Each row has a name. Each question is about the rows just above it. Places in a row count from 1.

[ 6.94  3.67  8.25 -3.33  0.37 -1.06 -1.24  8.00] -> z583
[-6.34 -6.07  3.68 -6.07 -8.81  8.32  3.68 -8.06] -> z238
[ 8.18  8.28  8.28  9.10  7.90  0.13 -8.68  0.13] -> z733
[-5.07  8.01  7.69 -6.52  1.53  7.45  3.88  6.36] -> z870
[ 4.05 -1.78  2.10 -7.06  9.06 -4.64 -8.33  2.05] -> z51
[-5.08  8.88  2.69 -5.08 -2.30 -1.88 -3.43 -3.43] -> z764
[ 8.24 -0.20  0.12  1.99  8.70 -1.53  6.19  3.33] -> z176
[-0.02  8.34 -0.81 -2.87  0.80  8.34  6.02 -0.14] -> z896
Places of [-5.08] in row z764:  1 4
Every place of [3.68] in z238:  3 7
Places of [0.13] in row z733:  6 8

[ 1.10 -0.29  3.92  7.79 -0.10  1.18  0.80  1.86 -1.38  0.44  0.75 -1.09
 -5.04 -5.02 -3.08 -0.34 -2.46  0.48  0.64  0.21 -0.39 -0.44  1.03  1.61
  2.20  0.15  3.52]  z661
[-2.41  0.12  1.79  8.32 -0.11  1.56 -2.27 -4.52  0.29 -1.10 -2.95  3.07
 -1.62  3.88 -0.65  0.68 -1.67  0.78  0.11  1.06 -2.91 -2.05  0.62 -0.95
 -3.87  0.34 -1.10]  z751
[-1.01  0.29  1.36 -0.80  0.00 -0.11 -0.71 -1.79  0.07 -0.58 -1.02  1.38
  1.49  2.82 -0.07  0.09 -0.66  0.01  4.46 -2.62 -2.41 -0.76 -0.14 -1.03
 -3.09 -0.10 -2.14]  z993
[ 0.10  0.09  3.39  1.77 -0.01  0.23  0.67 -0.95 -1.78  0.02 -0.97  0.43
  2.26  2.95 -1.68 -0.23 -4.41  0.59  5.00 -0.08 -0.92 -1.85  0.27  0.21
 -1.61 -0.25 -1.02]  z914
[-0.26 -0.32 -2.99 -0.21 -0.22  0.24  0.29 -0.78 -0.44  0.46  0.14  0.08
  1.93  2.39  0.60 -0.05 -3.31  0.52 -1.70  2.09  1.05 -2.28  0.44 -1.00
  0.91  0.16  1.67]  z951
[ 0.64  0.08  1.80 -1.70  0.25  0.08 -2.23  2.03  0.55 -1.41  0.96 -0.38
 -1.60 -7.53 -1.74 -0.39  1.84 -0.43  2.34 -6.46 -3.19 -0.15 -0.11 -0.70
 -0.56 -0.20 -3.61]  z836
[ 1.29 -0.12 -2.76 -1.07 -0.09 -0.58  4.68  2.06  0.37  1.93  1.60 -1.29
 -6.06  0.07  2.35  0.19  4.07 -0.55 -4.14  4.79  2.87  4.32 -0.11  2.35
  4.84  0.06  7.24]  z312
Move every entry of [-0.12 -2.76 -1.07 -0.09] by +1 step of 0.01.  [-0.11 -2.75 -1.06 -0.08]
Move every entry of [-0.39] by +1 step of 0.01.  [-0.38]
Shift each entry of [ 1.05 -2.28] by +1 times 0.01:  [ 1.06 -2.27]

